Here is a tiny trained network, its code and every weight. The questions are about switching its units off for an input and a class, where a switched-off unit gives its printed mean instead of its output.

import numpy as np


def w(rows, s, z=0):
    codes = np.array(rows[::2]) - 128.0
    scale = np.full(codes.shape[1], s)
    scale[-1] = z or s
    return codes * scale


def norm(h):
    return h / np.sqrt((h * h).mean(-1, keepdims=True) + 1e-5)


def f(y):
    return np.maximum(y, 0)


def log_softmax(a):
    a = a - a.max(-1, keepdims=True)
    return a - np.log(np.exp(a).sum(-1, keepdims=True))


def net(x, mask):
    res = np.array(x, float).reshape(1, 4) / 4 @ E
    u = 0
    for l in range(4):
        y = f(norm(res) @ A[l][:, :-1].T + A[l][:, -1])
        res = res + np.where(mask[u : u + 9], y, B[l][:, -1]) @ B[l][:, :-1]
        u += 9
    return log_softmax(norm(res)[-1] @ U[:, :-1].T + U[:, -1])


A, B = {}, {}
E = w([
[157,8,249,116,221,187],'x0',
[112,165,153,81,16,110],'x1',
[174,120,197,125,41,255],'x2',
[66,63,109,181,36,29],'x3',
],0.0062)
A[0] = w([
[223,98,155,167,227,184,139],'L0N1',
[162,120,165,226,242,176,47],'L0N2',
[129,165,72,51,223,152,2],'L0N3',
[133,53,74,163,176,77,148],'L0N4',
[184,70,146,207,122,206,84],'L0N5',
[208,180,123,113,254,153,164],'L0N6',
[151,155,148,43,107,149,156],'L0N7',
[178,98,190,78,106,146,181],'L0N8',
[118,216,201,119,188,190,116],'L0N9',
],0.0086,0.0037)
B[0] = w([
[31,146,196,44,182,147,254],'L0N1',
[146,103,131,86,159,207,220],'L0N2',
[66,108,138,135,98,204,172],'L0N3',
[117,50,75,162,180,215,218],'L0N4',
[146,168,164,184,64,112,200],'L0N5',
[1,183,131,121,189,188,242],'L0N6',
[142,139,62,148,151,172,188],'L0N7',
[138,100,137,47,144,91,208],'L0N8',
[90,78,107,122,163,103,205],'L0N9',
],0.0093,0.0063)
A[1] = w([
[57,91,89,130,162,112,113],'L1N1',
[182,214,108,133,120,19,61],'L1N2',
[145,112,91,147,52,197,124],'L1N3',
[127,125,126,187,60,134,41],'L1N4',
[164,29,197,55,80,126,101],'L1N5',
[57,106,145,138,157,196,178],'L1N6',
[87,114,211,206,255,119,179],'L1N7',
[131,141,172,80,54,220,2],'L1N8',
[177,89,145,86,69,179,10],'L1N9',
],0.0095,0.0033)
B[1] = w([
[193,79,116,70,110,116,209],'L1N1',
[130,210,141,122,196,130,162],'L1N2',
[205,148,50,160,168,48,171],'L1N3',
[172,109,111,219,179,183,155],'L1N4',
[81,114,177,98,82,60,177],'L1N5',
[66,168,141,129,43,104,254],'L1N6',
[254,204,115,54,81,185,240],'L1N7',
[154,66,60,147,171,19,175],'L1N8',
[149,125,164,62,188,69,148],'L1N9',
],0.0064,0.0086)
A[2] = w([
[161,62,142,173,87,106,4],'L2N1',
[101,75,184,74,145,180,134],'L2N2',
[146,172,127,102,223,129,127],'L2N3',
[197,209,142,190,83,112,58],'L2N4',
[123,178,113,179,59,206,189],'L2N5',
[88,101,105,184,147,119,6],'L2N6',
[106,61,118,181,164,158,136],'L2N7',
[189,128,141,87,2,191,127],'L2N8',
[113,123,138,130,97,78,87],'L2N9',
],0.0099,0.0032)
B[2] = w([
[94,122,33,84,109,254,150],'L2N1',
[170,149,170,164,225,74,255],'L2N2',
[83,151,117,114,134,127,198],'L2N3',
[136,151,215,174,178,124,172],'L2N4',
[133,53,156,167,61,124,184],'L2N5',
[127,109,122,58,154,103,140],'L2N6',
[139,185,135,59,125,140,158],'L2N7',
[94,46,72,129,152,94,169],'L2N8',
[152,101,131,159,143,217,155],'L2N9',
],0.0095,0.007)
A[3] = w([
[184,142,68,173,129,87,82],'L3N1',
[244,97,84,112,96,102,112],'L3N2',
[61,224,100,116,109,156,138],'L3N3',
[73,100,167,109,165,151,118],'L3N4',
[90,117,111,124,161,203,86],'L3N5',
[199,129,170,111,181,93,157],'L3N6',
[189,123,106,80,142,69,63],'L3N7',
[168,192,142,106,151,118,30],'L3N8',
[165,145,178,225,62,83,3],'L3N9',
],0.011,0.0036)
B[3] = w([
[131,156,209,136,213,54,218],'L3N1',
[93,91,47,122,220,115,214],'L3N2',
[196,46,117,132,22,141,254],'L3N3',
[115,186,217,112,102,24,250],'L3N4',
[127,192,105,114,100,225,225],'L3N5',
[131,163,49,250,67,114,206],'L3N6',
[62,31,1,169,150,93,180],'L3N7',
[190,72,174,12,132,139,155],'L3N8',
[198,89,136,191,143,195,188],'L3N9',
],0.0067,0.0059)
U = w([
[183,209,152,113,37,111,84],'0',
[109,96,221,106,126,41,121],'1',
[72,182,173,55,208,228,140],'2',
[112,140,56,110,39,203,168],'3',
[131,169,109,165,89,74,40],'4',
[134,85,56,140,170,70,221],'5',
[176,133,122,115,148,179,2],'6',
[231,161,142,254,94,104,111],'7',
],0.017,0.0075)

Each question gives the input, the list of numbers given to net, and the class t.
The units are the neurons (one row each of A and B). Each row of codes is followed by its name. A weight is (code - 128) times the scale printed after its matrix; where a second scale follows, it is the last column's (A, B and U).
mask holds one flag per neuron, layer by layer. A switched-off neuron (its flag False) gives its mean, the last column of its row in B, instead of its output. The means were averaged over made-up inputs and are rounded, as every weight is.
A unit's drop is (log p(t) with every unit on - log p(t) with that unit switched off) / (log p(t) with every unit on - log p(t) with every unit switched off).
The circuit of an input: a set's keep is (log p(t) with only the set's units on - log p(t) with every unit switched off) / (log p(t) with every unit on - log p(t) with every unit switched off). Starting from the 12 units with the biggest drops (on a tie, the unit counted first), units are removed one at a time, each time the one whose removal leaves the highest keep (on an exact tie, the one counted first), for as long as the keep stays at least 0.8.
circuit, biggest first: the units of the circuit, biggest drop first
unit that matters most: the unit with the biggest drop
top k neurons: the k neurons with the biggest drops, biggest first
top k neurons in layer l: the k neurons of layer l with the biggest drops, biggest first
drop when u is switched off: that unit's drop, to one decimal
input [-4,-4,5,8], class 5: circuit, biggest first => L1N3
input [1,-3,7,3], class 1: circuit, biggest first => L1N5; L0N8; L0N4
input [-1,4,-1,0], class 7: circuit, biggest first => L0N1; L0N6
input [-7,3,-4,5], class 7: top 4 neurons => L0N1; L0N9; L0N6; L0N8
input [4,8,-5,3], class 5: top 3 neurons in layer 0 => L0N5; L0N3; L0N1
input [-1,-2,3,3], class 7: top 2 neurons => L0N5; L0N2
input [1,5,1,8], class 3: top 2 neurons => L0N1; L2N1
input [-4,3,-6,-8], class 3: top 2 neurons => L3N3; L0N1
input [3,0,0,7], class 3: top 3 neurons => L0N1; L2N1; L0N6
input [-3,-6,-7,2], class 3: top 2 neurons => L0N4; L2N2
input [1,-3,0,4], class 3: top 2 neurons in layer 2 => L2N2; L2N1
input [-8,7,0,-4], class 7: top 3 neurons in layer 0 => L0N1; L0N6; L0N8
input [6,8,7,6], class 5: top 3 neurons => L0N1; L0N6; L1N8
input [-3,-6,5,7], class 7: unit that matters most => L1N3
input [5,8,-3,1], class 1: top 2 neurons => L1N5; L1N7
input [-4,4,1,-2], class 7: top 2 neurons in layer 0 => L0N2; L0N1
input [-4,5,-7,-8], class 3: top 2 neurons => L3N3; L0N1
input [7,8,2,0], class 1: drop when L1N5 is switched off => 0.2
input [-5,2,-6,-3], class 3: drop when L2N2 is switched off => 0.3
input [6,-5,-5,5], class 2: top neuron => L0N4
input [-3,7,8,6], class 5: drop when L0N6 is switched off => 0.0
